Below are the code and all the weights of a small trained network. Each question names an input and a class and asks about switching units off, where a switched-off unit gives its printed mean instead of its output.

import numpy as np


def w(rows, s, z=0):
    codes = np.array(rows[::2]) - 128.0
    scale = np.full(codes.shape[1], s)
    scale[-1] = z or s
    return codes * scale


def norm(h):
    return h / np.sqrt((h * h).mean(-1, keepdims=True) + 1e-5)


def f(y):
    return np.maximum(y, 0)


def log_softmax(a):
    a = a - a.max(-1, keepdims=True)
    return a - np.log(np.exp(a).sum(-1, keepdims=True))


def net(x, mask):
    res = np.array(x, float).reshape(1, 2) / 4 @ E
    u = 0
    for l in range(4):
        y = f(norm(res) @ A[l][:, :-1].T + A[l][:, -1])
        res = res + np.where(mask[u : u + 6], y, B[l][:, -1]) @ B[l][:, :-1]
        u += 6
    return log_softmax(norm(res)[-1] @ U[:, :-1].T + U[:, -1])


A, B = {}, {}
E = w([
[110,120,183,9,202,241,222],'x0',
[74,20,101,3,62,248,50],'x1',
],0.0057)
A[0] = w([
[138,116,173,93,140,119,142,89],'0.n1',
[120,186,142,181,114,151,147,193],'0.n2',
[108,128,114,134,127,73,120,66],'0.n3',
[151,88,157,35,174,151,136,82],'0.n4',
[123,151,136,165,138,132,121,174],'0.n5',
[94,1,142,105,128,171,128,1],'0.n6',
],0.0087,0.002)
B[0] = w([
[2,89,116,89,146,119,3,165],'0.n1',
[164,118,134,97,89,147,10,200],'0.n2',
[46,26,170,143,110,119,103,167],'0.n3',
[134,86,137,195,67,50,146,242],'0.n4',
[172,85,74,99,156,85,95,176],'0.n5',
[93,216,53,151,166,228,60,254],'0.n6',
],0.0057,0.0058)
A[1] = w([
[127,143,138,162,108,71,1,116],'1.n1',
[65,95,66,75,152,147,153,46],'1.n2',
[75,146,199,95,131,190,199,41],'1.n3',
[233,171,117,205,201,104,196,12],'1.n4',
[221,239,119,124,224,198,56,63],'1.n5',
[15,155,132,117,162,229,109,248],'1.n6',
],0.0056,0.0018)
B[1] = w([
[73,96,134,103,158,178,225,253],'1.n1',
[158,145,71,96,119,96,103,171],'1.n2',
[254,60,211,153,136,82,166,158],'1.n3',
[70,243,99,140,131,246,51,175],'1.n4',
[110,129,181,209,84,83,105,176],'1.n5',
[145,160,210,86,95,123,153,255],'1.n6',
],0.0068,0.0064)
A[2] = w([
[144,158,254,40,126,167,139,143],'2.n1',
[161,111,101,156,41,92,147,62],'2.n2',
[109,113,183,198,65,194,139,79],'2.n3',
[141,69,111,159,143,103,179,34],'2.n4',
[159,188,99,148,231,62,111,222],'2.n5',
[191,226,213,188,180,64,153,252],'2.n6',
],0.0059,0.0011)
B[2] = w([
[202,27,209,247,223,101,210,254],'2.n1',
[148,99,11,86,127,83,130,149],'2.n2',
[77,144,47,189,147,39,99,208],'2.n3',
[124,177,192,57,165,123,122,162],'2.n4',
[153,186,216,72,79,237,94,189],'2.n5',
[146,51,116,103,97,253,113,238],'2.n6',
],0.0056,0.0051)
A[3] = w([
[40,73,134,249,207,115,206,208],'3.n1',
[49,19,46,38,159,247,102,141],'3.n2',
[127,120,173,37,103,80,250,101],'3.n3',
[103,95,30,80,75,121,104,157],'3.n4',
[88,75,2,163,18,8,45,146],'3.n5',
[119,70,28,160,93,18,32,1],'3.n6',
],0.0054,0.003)
B[3] = w([
[29,181,1,35,117,86,162,254],'3.n1',
[172,251,91,210,88,102,73,246],'3.n2',
[140,166,17,207,185,3,95,159],'3.n3',
[111,103,238,106,158,240,99,184],'3.n4',
[167,69,194,122,182,99,249,229],'3.n5',
[204,65,194,139,226,135,167,175],'3.n6',
],0.0062,0.0063)
U = w([
[120,204,157,191,93,177,63,246],'0',
[178,37,189,134,202,69,255,225],'1',
[48,189,81,111,140,62,145,123],'2',
[191,130,155,63,81,31,100,2],'3',
],0.0082,0.0032)

Each question gives the input, the list of numbers given to net, and the class t.
The units are the neurons (one row each of A and B). Each row of codes is followed by its name. A weight is (code - 128) times the scale printed after its matrix; where a second scale follows, it is the last column's (A, B and U).
mask holds one flag per neuron, layer by layer. A switched-off neuron (its flag False) gives its mean, the last column of its row in B, instead of its output. The means were averaged over made-up inputs and are rounded, as every weight is.
A unit's drop is (log p(t) with every unit on - log p(t) with that unit switched off) / (log p(t) with every unit on - log p(t) with every unit switched off).
The circuit of an input: a set's keep is (log p(t) with only the set's units on - log p(t) with every unit switched off) / (log p(t) with every unit on - log p(t) with every unit switched off). Starting from the 12 units with the biggest drops (on a tie, the unit counted first), units are removed one at a time, each time the one whose removal leaves the highest keep (on an exact tie, the one counted first), for as long as the keep stays at least 0.8.
units of the circuit, in order: the units of the circuit, biggest drop first
unit that matters most: the unit with the biggest drop
top k neurons: the k neurons with the biggest drops, biggest first
k most important neurons of layer l: the k neurons of layer l with the biggest drops, biggest first
drop of u: that unit's drop, to one decimal
input [-3,-1], class 2: units of the circuit, in order : [1.n1, 3.n1]
input [-5,1], class 1: unit that matters most : 3.n5
input [-8,-7], class 1: units of the circuit, in order : [3.n5, 3.n2]
input [-5,4], class 1: top 2 neurons : [3.n5, 2.n6]
input [3,-1], class 2: top 4 neurons : [0.n4, 0.n1, 0.n6, 1.n6]
input [2,-3], class 2: 3 most important neurons of layer 0 : [0.n2, 0.n1, 0.n6]
input [6,8], class 0: top 2 neurons : [0.n6, 3.n2]
input [3,3], class 2: top 2 neurons : [1.n6, 2.n1]
input [0,-1], class 2: top 2 neurons : [1.n1, 1.n6]
input [-3,1], class 2: 2 most important neurons of layer 1 : [1.n1, 1.n5]
input [-4,1], class 1: top 2 neurons : [3.n5, 0.n6]
input [7,-7], class 0: 2 most important neurons of layer 3 : [3.n5, 3.n6]
input [-1,0], class 2: 2 most important neurons of layer 2 : [2.n6, 2.n5]
input [-3,-6], class 0: unit that matters most : 2.n5
input [-2,-1], class 2: top 2 neurons : [1.n1, 0.n4]
input [-3,-3], class 2: top 3 neurons : [1.n1, 0.n4, 0.n3]
input [1,-2], class 2: top 4 neurons : [1.n1, 1.n6, 3.n1, 0.n2]
input [3,2], class 2: 3 most important neurons of layer 0 : [0.n4, 0.n6, 0.n1]
input [-7,6], class 1: drop of 2.n6 : 0.3
input [6,-7], class 0: drop of 1.n4 : 0.3
input [-4,-8], class 0: top neuron : [2.n5]
input [-4,2], class 1: drop of 2.n1 : 0.2
